Each row is followed by the band that its hidden value falls in (each part has its own value, ranges and names)
194 -221 143 10 71 72 -86 249 6 -79 -99 -179 53 60 -211 41 180 -357 -1
 -198 106 17 -14 -195 -54 170 144 -94 -161 -165 -121 56 276 -46 210 -194
 -85 116 156 -29 -22 222 -205 -124 -12
M
148 -247 81 2 162 18 -14 264 -27 -181 -145 -209 100 -79 -85 120 206 -261
 -36 -259 196 95 25 -166 33 133 154 -82 -203 -148 -83 61 36 -50 206 -165
 -123 215 133 22 -45 209 -194 -168 -108
V
-11 -34 7 164 158 -8 -7 56 76 29 -10 -147 98 -96 -183 21 33 -184 33 -6
 65 85 -67 52 20 -31 117 76 33 -53 -157 190 -125 -16 100 -29 1 -86 -132
 -110 -57 159 33 -182 -138
G
259 112 22 154 38 -132 -58 129 312 -145 246 73 -123 93 79 139 -110 140
 -197 -240 34 -86 42 295 -154 -150 9 79 489 -69 139 -199 -113 -146 245
 129 144 -308 -180 252 111 -211 -49 134 202
P
-17 -94 8 -36 192 99 131 37 -93 -18 -113 -110 15 -156 12 68 43 -63 -82
 -62 12 85 32 79 66 -204 98 238 8 -52 -41 7 -49 -40 115 33 -44 19 -19 41
 -74 52 -81 -144 -108
Q
86 -98 67 75 122 -5 -46 64 -55 73 25 -227 129 -12 -230 54 94 -246 50
 -219 41 -58 -32 52 9 -126 -38 68 82 -54 -210 253 42 36 146 -107 47 -14
 20 -83 19 129 1 -182 -83
M
36 -38 40 32 131 161 69 23 -4 75 -113 -144 67 -57 -124 -47 42 -132 -25 8
 -25 107 -33 43 31 -155 107 199 0 -12 -126 84 96 -10 153 -27 -14 -55 4
 -64 -75 113 -89 -205 -97
P
70 -304 114 54 72 5 22 230 -12 -208 -151 -228 87 -75 -81 83 195 -212 -16
 -276 157 109 82 -188 77 47 91 -36 -154 -79 -87 133 160 19 180 -315 -28
 327 283 -104 -95 184 -175 -265 -72
Y
-168 110 55 -36 -79 -59 149 -293 77 -70 150 202 150 -80 84 244 -28 542
 -126 75 -330 -365 201 135 99 184 219 172 152 78 251 -351 128 -20 179
 253 190 -220 -195 -229 28 -119 -19 -89 -80
G
-527 -46 147 70 50 55 -161 -88 -78 13 -260 115 453 -297 -231 25 281 335
 -322 -247 218 114 229 -301 314 314 -180 -175 -253 -227 -86 -183 10 -23
 -114 298 5 112 112 -106 -26 -248 -119 327 20
P
112 -300 94 2 132 -34 -17 232 -78 -218 -142 -228 129 -73 -36 125 253
 -223 -68 -335 223 56 80 -172 101 76 72 -66 -185 -103 -100 108 114 -8
 164 -271 -115 337 268 -25 -23 179 -172 -216 -105
Q
-73 -72 8 243 113 -45 67 101 200 -4 0 -83 -31 -162 -197 12 -9 -205 64 39
 43 172 -7 42 31 1 201 94 58 -90 -101 121 -138 -67 135 -17 33 -69 -164
 -148 -155 191 20 -204 -97
Q
328 368 102 303 -119 -90 -239 294 287 -146 96 -46 -125 191 174 -71 17 40
 -376 -273 267 366 0 23 36 -171 -327 -99 342 -128 42 -135 -106 -95 14
 -186 75 -208 39 362 104 -103 -76 119 425
Q
-547 -101 164 16 64 -65 -190 -82 -154 23 -255 -5 477 -180 -246 -22 305
 306 -230 -217 243 112 180 -300 267 179 -233 -88 -296 -248 -127 -44 67
 28 -118 147 -4 235 186 -132 -5 -313 -124 327 57
Y
-34 249 185 -25 -81 -240 -67 3 -187 163 218 5 -57 205 -17 105 47 -43 20
 113 -103 -109 24 -135 165 -1 -119 75 -37 -190 63 -90 59 28 -71 -17 164
 -103 -148 -133 118 193 147 -33 121
M
-196 -76 92 60 -39 -45 76 -155 38 -48 154 166 -24 -60 -36 162 -69 192
 -59 56 -242 -314 142 97 17 29 147 172 216 15 116 -122 191 12 42 63 217
 -123 -69 -241 -14 -39 84 -67 -23
E
241 196 0 211 -29 -8 -53 68 434 -180 203 149 -121 106 133 117 -159 223
 -288 -90 29 -19 23 244 -154 -58 64 64 522 7 162 -283 -27 -156 165 144
 99 -412 -198 193 87 -205 -74 88 195
Y
141 -262 104 -7 158 -43 -43 220 -109 -127 -100 -261 152 -31 -108 88 230
 -247 -11 -348 180 15 36 -106 61 -8 30 -36 -147 -106 -138 173 83 12 206
 -238 -52 275 226 -11 7 156 -136 -183 -94
U
-173 77 69 -26 -101 -130 175 -223 113 -67 164 145 61 -64 19 223 -55 472
 -24 86 -359 -300 191 142 29 142 242 211 147 -5 268 -321 101 -39 248 207
 223 -198 -235 -207 -38 -129 -57 -69 -1
T
-23 198 81 -113 -82 -230 113 -294 64 60 218 79 240 63 -3 164 80 545 -25
 -25 -365 -412 194 232 98 134 175 218 98 28 209 -340 183 -49 412 259 172
 -213 -214 -172 106 -161 -104 -75 -25
G
65 16 32 173 43 133 -74 32 179 -118 127 119 -84 11 11 145 -159 11 -205
 -24 0 -120 -32 111 -141 -53 46 39 399 12 33 -53 11 -33 -52 58 128 -317
 -119 29 52 -52 72 34 49
V
-55 -124 16 -186 216 135 192 -9 -235 -15 -162 -121 -22 -131 103 64 30 18
 -100 -14 -57 48 44 106 37 -349 80 385 -19 -60 16 -43 36 -20 97 37 -60
 68 33 104 -74 -51 -135 -99 -80
N
-553 -155 168 112 40 14 -146 -16 -40 24 -197 117 223 -203 -294 -32 162
 115 -177 -53 158 119 152 -296 163 206 -88 -72 -194 -273 -90 -72 106 -14
 -169 152 51 117 96 -175 -93 -182 -52 309 82
E
193 -251 106 43 138 30 -19 305 21 -129 -106 -182 43 -84 -166 96 198 -341
 -9 -318 164 83 46 -148 22 146 151 -113 -158 -174 -98 45 65 -75 269 -133
 -71 171 124 31 -56 250 -191 -157 -70
V
30 97 -38 206 158 -87 23 53 237 87 -40 -217 164 -67 -230 -71 73 -147 93
 95 99 263 -102 75 47 31 211 106 -56 -73 -178 153 -189 -86 247 28 -95
 -136 -256 -122 -98 178 -64 -244 -153
U
-35 162 69 -82 -49 -58 20 -297 12 66 141 46 266 102 -28 135 52 390 -79
 58 -263 -369 80 136 50 107 112 177 111 76 78 -186 256 12 195 161 94
 -240 -143 -207 128 -110 -50 -93 -70
T
166 117 8 138 24 -100 -40 77 299 -186 179 73 -91 96 133 128 -118 207
 -216 -92 39 -32 18 225 -142 -117 52 113 414 -39 155 -199 -78 -120 153
 81 92 -274 -166 181 78 -218 -59 98 170
Y
-160 322 181 -38 -157 -326 11 -45 -189 34 174 70 -71 186 229 141 74 184
 -74 249 -63 7 113 -253 332 49 -113 106 -142 -154 205 -233 52 41 -193
 -82 125 35 -91 -205 87 190 140 -113 121
N
-114 129 60 -30 -103 -44 149 -283 100 -37 173 182 137 -67 42 256 -26 497
 -110 23 -342 -373 205 144 87 186 192 158 193 69 230 -352 150 -31 217
 269 195 -262 -212 -215 32 -99 -40 -105 -59
T
175 130 -21 116 61 -102 -63 62 283 -212 166 97 -69 86 188 163 -86 204
 -282 -83 107 -44 13 213 -120 -58 62 87 392 -46 146 -240 -95 -150 96 123
 -10 -286 -191 221 118 -212 -63 122 131
E
34 -33 74 90 74 -120 -87 64 106 -16 150 20 -96 129 -87 16 -57 -72 -39 31
 -29 -118 -39 143 -152 -118 90 156 221 -117 5 -1 92 -62 90 -25 82 -160
 -103 20 50 -77 23 89 112
E
-55 -34 1 184 119 -62 37 77 141 23 3 -171 30 -100 -225 34 -14 -195 109
 52 34 145 -70 44 -30 -24 159 111 44 -111 -125 182 -159 -39 130 -26 17
 -104 -213 -127 -125 146 2 -179 -87
M
-61 -92 15 58 185 162 97 82 24 -19 -82 26 -98 -170 -58 51 -57 -151 -75
 98 -15 97 -16 34 -19 -62 227 166 31 -96 -9 -50 -74 -84 48 111 -13 -118
 -140 9 -117 121 -19 -64 -93
P
-139 97 19 -70 1 21 42 -277 -23 -83 70 105 217 -12 102 246 -7 394 -180
 133 -168 -312 67 50 48 162 152 140 102 75 127 -208 125 11 -11 168 21
 -212 -167 -183 87 -97 -5 -71 -128
M
-101 -180 7 -133 173 298 319 45 -182 -135 -224 -81 -103 -312 155 179 -71
 75 -124 -77 -97 143 110 49 49 -339 104 344 49 -22 112 -93 -95 1 83 62
 62 68 34 95 -202 -12 -147 -177 -93
V
30 -106 21 -48 218 4 96 108 -97 29 -30 -145 -32 -125 -104 105 24 -176 28
 -109 -11 25 -6 113 -32 -176 113 205 20 -164 -45 37 -140 -72 192 88 -10
 -42 -144 102 -61 63 -70 -52 -63
M
-127 156 156 -3 -34 -191 -29 9 -138 62 134 38 -72 151 38 69 1 16 0 230
 -84 -38 7 -140 124 -14 -3 124 -72 -155 101 -81 41 31 -107 -56 145 -38
 -112 -161 48 142 133 -32 79
U
-111 -44 80 -60 62 -173 48 -118 -76 -11 160 36 82 -7 -41 169 7 208 8 -27
 -207 -332 94 158 -4 -28 124 196 104 -56 107 -83 42 0 170 100 172 -78
 -131 -115 54 -94 39 2 -36
G
-142 367 163 -90 -127 -343 20 -21 -205 43 165 21 -57 192 209 175 53 194
 -25 286 -77 39 62 -249 269 72 -75 113 -192 -217 235 -253 -73 17 -146
 -16 105 -21 -217 -136 77 169 102 -56 132
M
-5 -113 43 55 131 195 144 65 -22 20 -101 -110 -32 -175 -97 28 -19 -139
 -22 -77 -60 104 28 62 35 -216 92 205 79 -17 -72 78 3 1 141 -12 86 -29
 12 -43 -136 121 -53 -216 -90
U
-32 -73 36 85 126 -89 -51 78 98 -108 122 96 -138 22 0 106 -90 -45 -106
 61 19 -103 -21 118 -141 -55 151 131 212 -135 65 -74 -35 -94 4 55 37
 -161 -163 61 26 -70 47 128 60
E
278 -181 98 -84 158 -51 -97 231 -108 -93 -134 -351 255 65 -130 84 329
 -279 -19 -374 239 37 -9 -155 54 105 35 -90 -256 -145 -182 128 147 -30
 286 -218 -203 245 198 54 68 180 -260 -183 -96
M
-527 -95 127 17 156 -65 -151 12 -116 2 -231 104 358 -304 -233 56 261 243
 -250 -217 260 136 190 -264 239 283 -107 -139 -309 -360 -44 -198 -164
 -88 -78 365 -35 131 -13 16 -34 -259 -114 449 39
U
0 17 -48 165 213 -100 -17 5 66 43 -12 -215 228 -109 -146 37 112 -141 10
 -56 169 109 -69 93 114 -41 74 81 7 -17 -221 238 -219 -24 108 -7 -100
 -47 -154 -112 -2 154 42 -241 -223
Y
-47 -9 16 143 29 0 23 88 234 -211 101 110 -194 -26 57 174 -209 91 -128
 104 -28 7 -12 89 -199 -29 172 119 312 -109 174 -153 -113 -91 -2 73 116
 -257 -237 65 -65 -123 -8 100 125
M
59 -257 108 34 124 -38 -15 238 -6 -137 -84 -133 -4 -35 -118 53 140 -259
 3 -145 108 56 29 -122 -8 71 176 -4 -148 -168 -51 53 103 -50 176 -180
 -43 192 118 -28 -68 165 -129 -104 -33
Y
221 338 76 356 -149 16 -193 274 344 -265 42 47 -179 101 271 -7 -57 102
 -459 -164 289 423 19 -62 46 -91 -268 -127 368 -83 105 -193 -122 -87
 -138 -187 64 -220 38 303 38 -86 -54 85 390
E
-115 -124 1 -136 215 238 256 59 -114 -69 -180 -9 -180 -208 92 93 -124 7
 -72 168 -128 143 4 76 -77 -263 256 379 -4 -118 133 -153 -99 -75 80 147
 -2 -68 -143 128 -191 -23 -133 -26 -50
V
-117 51 150 7 15 -173 -49 24 -136 70 135 2 -68 138 -50 42 -12 -58 44 169
 -96 -94 -19 -65 36 -79 13 146 -18 -154 43 18 61 39 -58 -83 164 -34 -85
 -145 39 98 134 -3 71
U
-212 83 85 -28 28 -149 -18 -44 -115 -65 45 64 -38 101 143 106 -2 87 -93
 343 1 -16 -15 -153 86 44 97 157 -102 -124 113 -109 51 7 -216 -54 -20
 -12 -116 -152 30 66 87 -15 3
N
-140 110 35 -21 -56 -13 94 -313 62 -78 125 211 186 -55 122 234 11 481
 -209 83 -239 -366 176 104 135 208 190 139 154 121 182 -323 192 -20 78
 218 85 -212 -138 -235 80 -80 3 -117 -127
Q
-163 48 64 30 -21 -47 57 -151 142 -15 92 177 -2 22 -33 73 -50 214 -65
 277 -216 -180 61 55 -23 166 299 187 66 -44 142 -250 201 -77 93 149 58
 -216 -204 -199 -25 -33 -26 -13 -15
E
